Below are the code and all the weights of a small trained network. Each question names an input and a class and asks about switching units off, where a switched-off unit gives its printed mean instead of its output.

import numpy as np


def w(rows, s, z=0):
    codes = np.array(rows[::2]) - 128.0
    scale = np.full(codes.shape[1], s)
    scale[-1] = z or s
    return codes * scale


def f(y):
    return np.maximum(y, 0)


def log_softmax(a):
    a = a - a.max(-1, keepdims=True)
    return a - np.log(np.exp(a).sum(-1, keepdims=True))


def net(x, mask):
    res = np.array(x, float).reshape(1, 6) / 4 @ E
    y = f(res @ A[0][:, :-1].T + A[0][:, -1])
    res = res + np.where(mask, y, B[0][:, -1]) @ B[0][:, :-1]
    return log_softmax(res[-1] @ U[:, :-1].T + U[:, -1])


A, B = {}, {}
E = w([
[154,170,228,127,60,133,150],'x0',
[97,171,100,114,149,137,64],'x1',
[140,177,70,170,14,194,107],'x2',
[91,153,149,222,172,81,191],'x3',
[65,50,136,218,48,135,119],'x4',
[109,94,110,79,93,1,162],'x5',
],0.0084)
A[0] = w([
[69,96,132,232,80,90,61,73],'neuron 0',
[42,135,84,220,121,113,153,174],'neuron 1',
[128,231,84,108,179,117,130,188],'neuron 2',
[151,185,48,104,45,178,20,107],'neuron 3',
[86,86,109,173,126,127,108,129],'neuron 4',
[109,173,153,117,162,80,145,120],'neuron 5',
[65,31,73,224,121,113,92,120],'neuron 6',
[176,127,140,151,84,57,154,190],'neuron 7',
[120,176,92,127,193,149,71,142],'neuron 8',
[157,248,103,165,107,162,188,254],'neuron 9',
[130,127,61,76,243,117,75,142],'neuron 10',
[42,123,133,164,70,125,120,135],'neuron 11',
],0.011,0.0044)
B[0] = w([
[125,109,141,163,79,149,112,203],'neuron 0',
[129,185,185,154,130,139,168,206],'neuron 1',
[65,125,149,119,145,82,113,196],'neuron 2',
[216,107,58,127,150,123,178,246],'neuron 3',
[94,166,147,110,114,125,86,175],'neuron 4',
[94,68,107,80,154,107,140,165],'neuron 5',
[90,146,170,150,141,89,2,223],'neuron 6',
[137,137,137,171,123,95,146,177],'neuron 7',
[60,124,132,137,194,117,126,186],'neuron 8',
[99,184,165,162,73,130,147,214],'neuron 9',
[111,59,113,161,129,133,197,218],'neuron 10',
[121,108,172,133,79,111,135,188],'neuron 11',
],0.012,0.013)
U = w([
[65,182,167,159,148,91,120,250],'0',
[188,68,62,149,163,46,182,84],'1',
[58,85,94,77,155,49,43,30],'2',
[136,196,239,176,68,108,47,155],'3',
[167,165,63,66,156,254,45,118],'4',
],0.0082,0.0015)

Each question gives the input, the list of numbers given to net, and the class t.
The units are the neurons (one row each of A and B). Each row of codes is followed by its name. A weight is (code - 128) times the scale printed after its matrix; where a second scale follows, it is the last column's (A, B and U).
mask holds one flag per neuron, in row order. A switched-off neuron (its flag False) gives its mean, the last column of its row in B, instead of its output. The means were averaged over made-up inputs and are rounded, as every weight is.
A unit's drop is (log p(t) with every unit on - log p(t) with that unit switched off) / (log p(t) with every unit on - log p(t) with every unit switched off).
The circuit of an input: a set's keep is (log p(t) with only the set's units on - log p(t) with every unit switched off) / (log p(t) with every unit on - log p(t) with every unit switched off). Starting from all 12 units, units are removed one at a time, each time the one whose removal leaves the highest keep (on an exact tie, the one counted first), for as long as the keep stays at least 0.8.
circuit, biggest first: the units of the circuit, biggest drop first
unit that matters most: the unit with the biggest drop
k most important neurons: the k neurons with the biggest drops, biggest first
drop of u: that unit's drop, to one decimal
input [-2,5,6,-5,-6,3], class 1: unit that matters most : neuron 3
input [-8,0,-5,1,6,-6], class 3: circuit, biggest first : [neuron 6; neuron 1]
input [-2,8,-7,7,5,-5], class 3: 4 most important neurons : [neuron 6; neuron 1; neuron 0; neuron 3]
input [6,-3,-7,7,0,5], class 1: 2 most important neurons : [neuron 6; neuron 5]
input [-6,7,5,-3,4,4], class 3: 2 most important neurons : [neuron 6; neuron 1]
input [2,-3,-6,3,-7,-5], class 2: circuit, biggest first : [neuron 5; neuron 1]
input [-8,1,-6,2,1,-7], class 2: circuit, biggest first : [neuron 9; neuron 6]
input [3,5,-7,8,0,-1], class 2: 3 most important neurons : [neuron 5; neuron 9; neuron 3]
input [1,-1,1,3,-7,6], class 2: 2 most important neurons : [neuron 3; neuron 5]
input [6,-7,4,-8,1,0], class 1: 2 most important neurons : [neuron 3; neuron 6]
input [-2,0,-4,-7,-4,-6], class 1: 2 most important neurons : [neuron 10; neuron 6]
input [4,5,-3,1,-4,-1], class 2: circuit, biggest first : [neuron 1; neuron 5]
input [-3,3,-7,8,-4,0], class 1: 4 most important neurons : [neuron 10; neuron 6; neuron 4; neuron 9]
input [5,-7,3,-7,3,-2], class 4: unit that matters most : neuron 10
input [3,8,1,0,-5,1], class 1: 2 most important neurons : [neuron 6; neuron 3]
input [-8,-1,4,-8,6,-2], class 4: 2 most important neurons : [neuron 3; neuron 2]
input [5,7,-7,-7,-1,-2], class 2: 2 most important neurons : [neuron 3; neuron 1]
input [-5,4,5,-5,-2,-4], class 1: drop of neuron 3 : 0.3
input [-7,4,4,-4,-5,-4], class 1: drop of neuron 3 : 0.2
input [-3,-3,2,-8,3,1], class 4: unit that matters most : neuron 10
input [-6,-2,3,-8,0,1], class 1: drop of neuron 3 : 0.2
input [-1,0,6,-7,-5,-3], class 1: drop of neuron 3 : 0.6
